Below are the code and all the weights of a small trained network. Each question names an input and a class and asks about switching units off, where a switched-off unit gives its printed mean instead of its output.

import numpy as np


def w(rows, s, z=0):
    codes = np.array(rows[::2]) - 128.0
    scale = np.full(codes.shape[1], s)
    scale[-1] = z or s
    return codes * scale


def f(y):
    return np.maximum(y, 0)


def log_softmax(a):
    a = a - a.max(-1, keepdims=True)
    return a - np.log(np.exp(a).sum(-1, keepdims=True))


def net(x, mask):
    res = np.array(x, float).reshape(1, 5) / 4 @ E
    y = f(res @ A[0][:, :-1].T + A[0][:, -1])
    res = res + np.where(mask, y, B[0][:, -1]) @ B[0][:, :-1]
    return log_softmax(res[-1] @ U[:, :-1].T + U[:, -1])


A, B = {}, {}
E = w([
[135,114,138,147,127,100,127,122,92,114,108,143],'x0',
[160,65,207,169,255,186,203,210,190,67,88,82],'x1',
[72,145,93,84,151,167,124,162,118,121,152,111],'x2',
[116,148,131,150,179,115,96,102,101,131,148,81],'x3',
[205,199,201,82,96,212,95,164,20,176,40,62],'x4',
],0.0093)
A[0] = w([
[135,201,54,76,41,66,54,70,99,162,154,176,138],'neuron 1',
[224,208,172,61,106,200,112,144,48,160,61,93,77],'neuron 2',
[83,78,80,160,137,68,126,129,177,81,196,158,6],'neuron 3',
[58,75,77,125,151,34,133,74,197,107,195,190,59],'neuron 4',
[179,206,199,62,92,182,90,166,55,173,44,81,57],'neuron 5',
[192,75,212,157,253,190,192,211,192,41,85,87,202],'neuron 6',
[117,164,85,114,1,102,10,77,109,169,180,150,196],'neuron 7',
],0.0069,0.0021)
B[0] = w([
[95,35,201,77,103,165,88,160,89,185,40,42,207],'neuron 1',
[223,198,101,118,175,82,169,174,181,52,157,170,209],'neuron 2',
[152,163,98,169,182,90,149,102,179,112,174,173,180],'neuron 3',
[173,178,24,143,117,106,144,57,254,72,134,148,201],'neuron 4',
[226,205,85,171,105,83,183,84,219,94,174,164,209],'neuron 5',
[55,86,159,29,62,187,49,188,56,191,90,86,249],'neuron 6',
[67,38,163,119,149,156,84,180,121,152,79,89,209],'neuron 7',
],0.0093,0.018)
U = w([
[21,85,208,44,89,169,2,192,27,248,10,63,252],'0',
[217,249,58,194,208,14,221,85,234,55,208,208,4],'1',
],0.0064,0.0027)

Each question gives the input, the list of numbers given to net, and the class t.
The units are the neurons (one row each of A and B). Each row of codes is followed by its name. A weight is (code - 128) times the scale printed after its matrix; where a second scale follows, it is the last column's (A, B and U).
mask holds one flag per neuron, in row order. A switched-off neuron (its flag False) gives its mean, the last column of its row in B, instead of its output. The means were averaged over made-up inputs and are rounded, as every weight is.
A unit's drop is (log p(t) with every unit on - log p(t) with that unit switched off) / (log p(t) with every unit on - log p(t) with every unit switched off).
unit that matters most: the unit with the biggest drop
top k neurons: the k neurons with the biggest drops, biggest first
drop of u: that unit's drop, to one decimal
input [5,6,0,-3,7], class 1: unit that matters most : neuron 5
input [-7,-8,2,-5,-6], class 0: top 2 neurons : (neuron 1; neuron 7)
input [-1,1,-4,-1,2], class 1: top 2 neurons : (neuron 1; neuron 6)
input [1,5,8,5,8], class 1: top 2 neurons : (neuron 5; neuron 2)
input [-7,5,-6,7,-5], class 0: top 2 neurons : (neuron 6; neuron 5)
input [6,5,6,7,7], class 1: top 2 neurons : (neuron 5; neuron 2)
input [3,4,4,0,7], class 1: top 2 neurons : (neuron 5; neuron 2)
input [4,-7,-4,-3,-5], class 0: top 2 neurons : (neuron 1; neuron 7)
input [4,7,-3,-7,-4], class 0: drop of neuron 6 : 2.2
input [-8,0,-5,-7,3], class 1: drop of neuron 7 : 0.0
input [6,6,-8,5,-4], class 0: drop of neuron 6 : 2.0
